Below are the code and all the weights of a small trained network. Each question names an input and a class and asks about switching units off, where a switched-off unit gives its printed mean instead of its output.

import numpy as np


def w(rows, s, z=0):
    codes = np.array(rows[::2]) - 128.0
    scale = np.full(codes.shape[1], s)
    scale[-1] = z or s
    return codes * scale


def norm(h):
    return h / np.sqrt((h * h).mean(-1, keepdims=True) + 1e-5)


def f(y):
    return y / 2 * (1 + np.tanh(0.7978845608 * (y + 0.044715 * y**3)))


def log_softmax(a):
    a = a - a.max(-1, keepdims=True)
    return a - np.log(np.exp(a).sum(-1, keepdims=True))


def net(x, mask):
    res = np.array(x, float).reshape(1, 6) / 4 @ E
    u = 0
    for l in range(3):
        y = f(norm(res) @ A[l][:, :-1].T + A[l][:, -1])
        res = res + np.where(mask[u : u + 8], y, B[l][:, -1]) @ B[l][:, :-1]
        u += 8
    return log_softmax(norm(res)[-1] @ U[:, :-1].T + U[:, -1])


A, B = {}, {}
E = w([
[89,19,130,137,51,152,148,157,105,147,105],'x0',
[48,151,10,125,181,247,173,123,69,129,123],'x1',
[167,127,175,146,174,172,125,162,126,146,58],'x2',
[119,167,135,128,102,74,162,142,49,133,84],'x3',
[130,135,109,134,118,126,144,141,154,117,108],'x4',
[197,44,75,132,199,74,167,78,107,124,132],'x5',
],0.011)
A[0] = w([
[54,166,152,158,91,136,57,169,171,132,117,77],'L0N0',
[152,81,120,215,148,116,148,123,109,91,141,7],'L0N1',
[216,79,59,143,125,95,109,100,115,149,114,139],'L0N2',
[97,12,114,166,39,156,125,131,115,162,114,20],'L0N3',
[140,84,135,176,159,217,118,126,243,143,229,37],'L0N4',
[124,139,41,62,24,106,135,85,144,84,227,1],'L0N5',
[144,45,101,128,36,166,108,182,113,184,121,55],'L0N6',
[129,104,233,122,253,188,182,198,156,185,56,31],'L0N7',
],0.0069,0.0065)
B[0] = w([
[109,136,129,79,154,109,136,120,153,202,118,205],'L0N0',
[130,156,112,108,138,104,169,144,129,187,97,106],'L0N1',
[61,155,166,87,132,135,114,125,175,181,80,255],'L0N2',
[106,124,198,132,179,137,186,169,134,71,142,200],'L0N3',
[146,116,95,6,96,103,63,140,50,43,57,198],'L0N4',
[49,141,109,220,123,86,59,92,91,136,127,191],'L0N5',
[117,139,152,141,241,80,168,196,120,76,176,194],'L0N6',
[78,119,92,231,116,97,44,115,122,114,90,200],'L0N7',
],0.011,0.0033)
A[1] = w([
[159,237,147,86,202,120,137,85,145,107,156,1],'L1N0',
[67,202,141,92,80,196,115,185,114,194,159,73],'L1N1',
[127,145,25,170,196,227,164,116,72,117,150,89],'L1N2',
[155,61,109,111,184,121,173,41,128,119,114,65],'L1N3',
[191,72,54,167,182,66,161,106,104,118,128,78],'L1N4',
[149,73,52,114,182,86,170,71,119,202,91,51],'L1N5',
[145,235,99,137,208,99,76,118,152,76,141,32],'L1N6',
[136,187,135,128,93,67,183,138,2,132,67,18],'L1N7',
],0.0085,0.0057)
B[1] = w([
[109,72,156,129,141,97,168,201,88,100,139,166],'L1N0',
[128,136,172,85,183,96,116,105,185,195,105,190],'L1N1',
[222,123,140,107,30,114,195,75,86,146,116,255],'L1N2',
[104,189,176,102,158,119,96,184,185,164,110,167],'L1N3',
[44,168,161,116,116,151,79,176,163,155,136,166],'L1N4',
[92,178,166,110,109,134,91,151,207,169,120,182],'L1N5',
[75,58,146,168,176,161,196,197,119,76,178,182],'L1N6',
[150,38,55,71,150,165,6,144,184,24,137,166],'L1N7',
],0.012,0.0073)
A[2] = w([
[161,118,83,64,109,158,59,146,139,45,141,43],'L2N0',
[162,128,126,120,108,162,113,152,134,130,110,120],'L2N1',
[92,47,146,149,117,148,182,181,115,135,134,35],'L2N2',
[172,198,121,151,199,112,144,143,114,88,186,2],'L2N3',
[198,98,175,206,115,78,121,137,177,109,164,82],'L2N4',
[246,136,153,137,69,92,110,128,159,147,169,90],'L2N5',
[73,135,81,170,99,81,116,70,126,136,217,50],'L2N6',
[188,138,121,245,145,176,80,160,108,165,81,43],'L2N7',
],0.012,0.005)
B[2] = w([
[179,83,82,77,194,162,83,119,172,98,99,211],'L2N0',
[127,119,133,98,152,42,138,38,135,94,191,153],'L2N1',
[140,188,123,151,194,112,141,167,118,68,230,219],'L2N2',
[57,67,183,152,154,103,184,130,84,66,168,154],'L2N3',
[145,142,72,104,87,190,183,99,62,156,133,255],'L2N4',
[119,151,52,122,122,202,199,78,81,133,114,208],'L2N5',
[156,106,131,246,165,71,82,116,135,124,40,209],'L2N6',
[106,123,105,231,124,27,75,80,121,131,137,175],'L2N7',
],0.011,0.005)
U = w([
[109,109,169,149,163,130,189,195,102,76,190,245],'0',
[180,144,115,104,59,174,189,47,81,168,113,48],'1',
[94,181,173,90,134,114,91,144,204,213,105,88],'2',
[160,76,98,69,150,138,47,115,145,66,109,87],'3',
[106,119,123,254,121,77,71,86,116,121,102,155],'4',
],0.02,0.0011)

Each question gives the input, the list of numbers given to net, and the class t.
The units are the neurons (one row each of A and B). Each row of codes is followed by its name. A weight is (code - 128) times the scale printed after its matrix; where a second scale follows, it is the last column's (A, B and U).
mask holds one flag per neuron, layer by layer. A switched-off neuron (its flag False) gives its mean, the last column of its row in B, instead of its output. The means were averaged over made-up inputs and are rounded, as every weight is.
A unit's drop is (log p(t) with every unit on - log p(t) with that unit switched off) / (log p(t) with every unit on - log p(t) with every unit switched off).
The circuit of an input: a set's keep is (log p(t) with only the set's units on - log p(t) with every unit switched off) / (log p(t) with every unit on - log p(t) with every unit switched off). Starting from the 12 units with the biggest drops (on a tie, the unit counted first), units are removed one at a time, each time the one whose removal leaves the highest keep (on an exact tie, the one counted first), for as long as the keep stays at least 0.8.
circuit, biggest first: the units of the circuit, biggest drop first
unit that matters most: the unit with the biggest drop
k most important neurons: the k neurons with the biggest drops, biggest first
k most important neurons of layer l: the k neurons of layer l with the biggest drops, biggest first
input [2,-7,7,4,3,6], class 1: unit that matters most -> L2N4
input [-3,7,3,-6,5,8], class 2: 2 most important neurons -> (L1N3, L1N5)
input [-2,8,6,-6,8,-7], class 1: 2 most important neurons -> (L1N2, L0N2)
input [5,-3,8,-7,5,5], class 4: 3 most important neurons -> (L0N7, L2N7, L1N7)
input [-7,7,-2,6,-3,2], class 0: 3 most important neurons -> (L1N6, L1N0, L2N4)
input [3,-7,7,1,4,4], class 1: 2 most important neurons of layer 2 -> (L2N4, L2N5)
input [7,0,7,-5,1,2], class 0: 4 most important neurons of layer 0 -> (L0N3, L0N6, L0N5, L0N4)
input [-4,8,5,2,3,-6], class 1: 2 most important neurons -> (L1N2, L0N2)
input [-3,0,4,4,-3,0], class 3: 2 most important neurons of layer 2 -> (L2N0, L2N6)
input [-2,1,8,2,2,-6], class 4: 2 most important neurons -> (L0N7, L2N7)
input [5,7,4,5,6,-8], class 2: 2 most important neurons -> (L1N1, L2N4)
input [-2,6,-7,4,7,-7], class 2: 2 most important neurons -> (L1N1, L2N4)
input [-8,-2,5,8,-6,-8], class 0: 3 most important neurons -> (L1N6, L0N2, L1N0)
input [-8,8,4,6,6,-2], class 0: 3 most important neurons of layer 1 -> (L1N6, L1N0, L1N7)
input [2,-3,-4,-7,-3,-4], class 3: circuit, biggest first -> (L0N4)
input [-7,-6,2,-8,0,-2], class 3: 2 most important neurons -> (L0N4, L2N0)
input [-8,3,-2,8,6,7], class 0: 2 most important neurons -> (L1N6, L1N0)
input [7,-3,-1,7,6,2], class 0: 3 most important neurons of layer 0 -> (L0N3, L0N6, L0N4)
input [7,0,2,0,-1,7], class 0: 3 most important neurons of layer 0 -> (L0N3, L0N6, L0N0)
input [-4,1,-8,4,6,0], class 4: unit that matters most -> L0N5
input [-3,-4,3,-7,-2,-6], class 3: 2 most important neurons of layer 0 -> (L0N4, L0N2)
